Below are the code and all the weights of a small trained network. Each question names an input and a target symbol and asks about switching units off, where a switched-off unit gives its printed mean instead of its output.

import numpy as np


def w(rows, s, z=0):
    codes = np.array(rows[::2]) - 128.0
    scale = np.full(codes.shape[1], s)
    scale[-1] = z or s
    return codes * scale


def f(y):
    return y / 2 * (1 + np.tanh(0.7978845608 * (y + 0.044715 * y**3)))


def softmax(a):
    e = np.exp(a - a.max(-1, keepdims=True))
    return e / e.sum(-1, keepdims=True)


def log_softmax(a):
    a = a - a.max(-1, keepdims=True)
    return a - np.log(np.exp(a).sum(-1, keepdims=True))


def net(x, mask):
    ids = ['ΔΛΣΦΩβγεζηθμξπτψ'.index(c) for c in x.split()]
    T = len(ids)
    res = E[ids] + P[:T]
    u = 0
    for l in range(3):
        r = res
        for j in range(2):
            rows = slice(2 * j, 2 * j + 2)
            q, k, v = (r @ M[l][rows].T for M in (Q, K, V))
            z = softmax(np.where(np.tri(T) > 0, q @ k.T / 2**0.5, -1e9)) @ v
            o = O[l][rows]
            res = res + np.where(mask[u + j], z, o[:, -1]) @ o[:, :-1]
        u += 2
        y = f(res @ A[l][:, :-1].T + A[l][:, -1])
        res = res + np.where(mask[u : u + 8], y, B[l][:, -1]) @ B[l][:, :-1]
        u += 8
    return log_softmax(res[-1] @ U[:, :-1].T + U[:, -1])


Q, K, V, O, A, B = {}, {}, {}, {}, {}, {}
E = w([
[74,183,217,134,156,149,113,152],'Δ',
[60,134,109,161,185,192,108,146],'Λ',
[128,214,154,174,138,99,117,101],'Σ',
[214,96,197,28,189,143,80,106],'Φ',
[162,82,135,117,26,107,112,120],'Ω',
[95,56,203,80,48,94,129,210],'β',
[103,122,178,139,83,1,123,114],'γ',
[145,140,43,154,89,81,105,151],'ε',
[54,24,165,112,98,148,100,122],'ζ',
[47,81,95,173,142,74,111,91],'η',
[146,164,122,134,103,189,111,192],'θ',
[103,34,95,124,49,67,112,143],'μ',
[126,32,116,104,73,247,100,139],'ξ',
[129,111,89,177,111,190,108,70],'π',
[84,86,14,154,147,173,91,154],'τ',
[62,142,116,125,142,82,102,198],'ψ',
],0.016)
P = w([
[145,154,82,77,155,81,74,115],'0',
[218,46,162,207,182,119,124,145],'1',
[160,93,155,194,148,108,131,119],'2',
[159,105,127,193,143,89,114,124],'3',
[137,144,96,49,119,129,254,83],'4',
[110,158,88,81,84,143,158,102],'5',
[106,156,91,73,81,143,163,108],'6',
[201,103,171,248,103,107,47,149],'7',
[105,161,105,111,64,139,99,128],'8',
[115,150,97,104,92,107,82,119],'9',
[88,171,73,10,98,102,183,85],'10',
[81,159,90,57,70,120,74,70],'11',
],0.011)
Q[0] = w([
[129,163,111,81,110,123,185,136],'L0H1',
[144,191,110,83,86,116,55,147],'L0H1',
[174,129,117,176,161,99,134,206],'L0H2',
[108,132,146,130,95,138,7,92],'L0H2',
],0.019)
K[0] = w([
[143,101,163,239,126,124,96,168],'L0H1',
[3,160,120,192,19,164,154,123],'L0H1',
[166,116,111,29,185,120,169,94],'L0H2',
[53,175,111,126,54,151,166,119],'L0H2',
],0.015)
V[0] = w([
[98,143,129,63,45,154,106,165],'L0H1',
[96,2,167,80,183,183,130,49],'L0H1',
[2,120,179,175,26,136,80,10],'L0H2',
[95,67,156,103,194,18,177,172],'L0H2',
],0.0049)
O[0] = w([
[139,113,161,123,74,144,130,164,203],'L0H1',
[171,85,68,98,226,90,178,186,252],'L0H1',
[206,67,118,158,212,87,255,180,155],'L0H2',
[133,177,114,82,145,51,95,180,121],'L0H2',
],0.0075,0.0024)
A[0] = w([
[152,72,188,160,148,116,201,122,81],'L0N1',
[158,136,136,98,156,120,132,53,24],'L0N2',
[156,129,104,86,173,94,86,78,2],'L0N3',
[94,255,146,168,202,151,133,159,139],'L0N4',
[149,156,142,184,107,186,165,191,213],'L0N5',
[135,167,137,140,91,162,104,137,67],'L0N6',
[150,155,128,188,53,172,222,163,63],'L0N7',
[75,43,211,110,152,149,136,117,102],'L0N8',
],0.0084,0.0085)
B[0] = w([
[101,170,118,122,72,133,53,135,168],'L0N1',
[100,120,106,200,93,151,127,139,127],'L0N2',
[65,175,139,254,90,101,60,109,140],'L0N3',
[75,2,178,129,127,136,167,52,167],'L0N4',
[82,28,130,133,114,107,66,35,254],'L0N5',
[141,83,83,80,168,102,172,115,115],'L0N6',
[130,203,89,88,182,60,160,202,127],'L0N7',
[205,202,67,133,169,106,135,173,213],'L0N8',
],0.0065,0.0032)
Q[1] = w([
[110,173,127,171,172,162,91,178],'L1H1',
[139,244,148,175,140,203,174,202],'L1H1',
[171,63,179,229,137,108,2,171],'L1H2',
[125,64,120,34,121,232,35,235],'L1H2',
],0.0092)
K[1] = w([
[94,120,104,138,96,149,225,120],'L1H1',
[38,92,61,137,123,76,94,110],'L1H1',
[90,194,73,3,109,164,250,93],'L1H2',
[28,145,104,250,48,141,232,175],'L1H2',
],0.0076)
V[1] = w([
[216,189,168,20,168,165,130,105],'L1H1',
[119,131,66,121,131,71,89,76],'L1H1',
[135,191,28,180,93,145,104,203],'L1H2',
[207,157,66,151,130,78,126,1],'L1H2',
],0.0075)
O[1] = w([
[96,169,131,183,98,182,155,254,254],'L1H1',
[112,98,146,131,102,130,158,76,153],'L1H1',
[161,136,18,76,107,101,79,141,94],'L1H2',
[198,197,98,214,104,125,163,96,130],'L1H2',
],0.0094,0.009)
A[1] = w([
[97,165,116,98,117,156,42,128,46],'L1N1',
[199,180,169,88,178,159,78,122,113],'L1N2',
[127,152,122,169,139,153,104,160,80],'L1N3',
[135,70,142,167,133,86,67,124,37],'L1N4',
[246,103,173,44,238,95,64,2,1],'L1N5',
[191,81,150,132,198,67,152,89,100],'L1N6',
[89,147,103,116,122,158,171,153,34],'L1N7',
[178,62,147,120,100,176,173,139,68],'L1N8',
],0.0082,0.009)
B[1] = w([
[131,161,149,147,156,140,143,164,130],'L1N1',
[71,139,108,178,95,119,84,120,255],'L1N2',
[123,99,89,60,125,120,122,80,158],'L1N3',
[93,30,112,98,135,45,62,109,140],'L1N4',
[106,206,83,139,109,151,86,254,199],'L1N5',
[155,95,147,159,178,130,192,133,187],'L1N6',
[153,119,136,126,126,98,102,77,136],'L1N7',
[110,139,160,129,174,172,121,110,181],'L1N8',
],0.01,0.003)
Q[2] = w([
[146,39,153,227,84,99,39,174],'L2H1',
[143,131,145,92,72,200,189,218],'L2H1',
[152,79,148,238,141,110,2,178],'L2H2',
[160,40,139,168,108,96,86,104],'L2H2',
],0.0091)
K[2] = w([
[81,150,87,34,96,152,254,86],'L2H1',
[82,38,93,175,36,162,190,176],'L2H1',
[99,206,117,73,114,152,191,127],'L2H2',
[154,113,108,50,170,116,146,56],'L2H2',
],0.0093)
V[2] = w([
[116,92,130,148,56,41,153,141],'L2H1',
[1,137,61,197,170,84,131,105],'L2H1',
[84,64,64,156,110,183,151,124],'L2H2',
[46,156,113,139,105,46,190,124],'L2H2',
],0.0088)
O[2] = w([
[95,17,122,242,45,57,129,176,253],'L2H1',
[103,138,116,184,251,67,47,108,121],'L2H1',
[127,48,72,113,158,137,128,71,170],'L2H2',
[69,174,107,78,112,82,254,98,54],'L2H2',
],0.0088,0.0039)
A[2] = w([
[105,254,119,128,98,66,99,122,1],'L2N1',
[45,156,68,170,65,180,198,182,82],'L2N2',
[190,34,226,164,176,167,196,121,47],'L2N3',
[69,135,138,134,167,94,93,154,45],'L2N4',
[193,201,206,115,83,24,105,194,125],'L2N5',
[195,150,154,58,231,113,80,76,82],'L2N6',
[109,187,154,210,95,97,108,32,103],'L2N7',
[242,120,186,53,117,9,131,63,96],'L2N8',
],0.0068,0.0085)
B[2] = w([
[187,2,155,134,175,132,177,196,132],'L2N1',
[165,166,148,105,192,130,76,97,254],'L2N2',
[171,197,122,63,103,149,189,146,172],'L2N3',
[114,211,120,96,96,174,174,144,135],'L2N4',
[36,133,55,109,129,183,228,117,202],'L2N5',
[20,64,70,165,66,206,239,110,142],'L2N6',
[174,234,152,53,108,132,102,146,141],'L2N7',
[108,156,130,172,194,195,83,123,134],'L2N8',
],0.0094,0.007)
U = w([
[117,100,255,123,172,142,159,97,112],'Δ',
[76,88,141,150,210,176,121,89,63],'Λ',
[188,189,193,161,138,103,129,67,168],'Σ',
[119,189,118,186,134,213,83,237,109],'Φ',
[196,104,139,153,32,153,164,117,148],'Ω',
[79,75,130,44,63,133,134,174,3],'β',
[102,171,110,137,93,103,183,100,113],'γ',
[177,199,32,96,56,81,74,109,168],'ε',
[208,83,120,68,204,105,134,184,222],'ζ',
[148,146,113,172,219,76,120,110,113],'η',
[147,100,182,99,115,148,16,76,254],'θ',
[114,68,122,207,97,86,117,145,34],'μ',
[179,90,92,63,135,216,123,128,37],'ξ',
[219,125,102,216,167,180,141,49,132],'π',
[115,120,14,90,150,145,63,113,58],'τ',
[49,150,133,34,132,62,55,128,195],'ψ',
],0.0081,0.0079)

Each question gives the input, a string of symbols that net reads in full, and the target symbol t.
The units are the heads (2 rows each of Q, K, V and O) and the neurons (one row each of A and B). Each row of codes is followed by its name. A weight is (code - 128) times the scale printed after its matrix; where a second scale follows, it is the last column's (O, A, B and U).
mask holds one flag per unit, layer by layer, with each layer's heads first. A switched-off unit (its flag False) gives its mean, the last column of its rows in O or B, instead of its output. The means were averaged over made-up inputs and are rounded, as every weight is.
A unit's drop is (log p(t) with every unit on - log p(t) with that unit switched off) / (log p(t) with every unit on - log p(t) with every unit switched off).
The circuit of an input: a set's keep is (log p(t) with only the set's units on - log p(t) with every unit switched off) / (log p(t) with every unit on - log p(t) with every unit switched off). Starting from the 12 units with the biggest drops (on a tie, the unit counted first), units are removed one at a time, each time the one whose removal leaves the highest keep (on an exact tie, the one counted first), for as long as the keep stays at least 0.8.
circuit, biggest first: the units of the circuit, biggest drop first
k most important neurons: the k neurons with the biggest drops, biggest first
k most important neurons of layer l: the k neurons of layer l with the biggest drops, biggest first
input ε Ω Ω μ ε θ ζ ψ, target ε: circuit, biggest first => (L1H2 L2H2)
input Φ Φ θ Φ ε Φ ζ Ω, target ε: circuit, biggest first => (L1H2 L0N4)
input Φ Σ β, target β: circuit, biggest first => (L1H2 L2H1 L0H2 L1N2)
input ζ Σ β ζ μ Φ ε Ω ζ Φ π, target Ω: circuit, biggest first => (L2H1 L1N2)
input η ε ε μ θ Ω, target ε: circuit, biggest first => (L1H2)
input Φ μ τ μ θ Φ ζ, target μ: circuit, biggest first => (L2H1 L0N8 L1H1)
input ψ Φ ζ, target ζ: 2 most important neurons => (L0N8 L1N2)
input Φ π ε τ, target τ: circuit, biggest first => (L0H2 L1H2 L2H1 L1N2)
input μ η Φ Φ ζ μ ζ ψ, target ζ: 2 most important neurons => (L1N2 L0N3)
input ψ Ω Φ θ Ω ε Λ Φ, target Ω: circuit, biggest first => (L2H1 L2N2)
input θ Φ ψ, target ψ: circuit, biggest first => (L0H2 L1H2)
input Φ ζ Φ Φ π Ω Φ Ω Φ, target Ω: 2 most important neurons => (L1N5 L0N3)
input ζ Λ μ μ Φ Ω Λ π Φ ζ π, target π: circuit, biggest first => (L0H2 L1H2 L0N5)
input Φ ψ ζ Φ Φ Φ Φ ψ μ Φ, target Φ: 2 most important neurons => (L1N2 L0N5)
input Δ θ Σ, target Δ: circuit, biggest first => (L1H2 L0N4)
input Φ Σ π Φ Φ Δ ψ ζ Φ Φ γ ζ, target Φ: circuit, biggest first => (L1H1)
input γ Φ Φ, target γ: 2 most important neurons => (L0N3 L2N5)
input τ Φ Φ Φ Λ η ζ, target ζ: circuit, biggest first => (L0H2 L0H1)
input μ Φ ε, target ε: circuit, biggest first => (L0H2 L1H2)
input Φ Ω γ Φ Σ Φ θ π Λ ψ Φ, target π: most important neuron => (L0N5)
input θ θ Φ Σ ζ Φ θ μ Φ π Φ, target μ: circuit, biggest first => (L2H1 L1N4)
input θ Φ Δ, target Δ: 2 most important neurons => (L0N4 L0N3)
input ξ θ ζ θ θ μ ζ, target θ: 3 most important neurons => (L2N5 L0N5 L1N6)
input ψ Λ Φ ψ Φ Φ, target Φ: 2 most important neurons => (L1N2 L2N4)
input Λ μ Φ Ω Φ π π Φ θ Φ Φ ξ, target ξ: 3 most important neurons => (L1N2 L0N3 L0N7)
input ζ β Φ ζ Φ Φ ζ θ Λ, target Λ: 2 most important neurons of layer 0 => (L0N5 L0N4)
input Σ β μ Φ θ ξ, target ξ: most important neuron => (L0N5)
input γ Φ ε, target ε: 2 most important neurons => (L2N7 L0N3)
input Φ Φ Φ μ β Φ Φ Δ, target Δ: 2 most important neurons of layer 1 => (L1N2 L1N5)
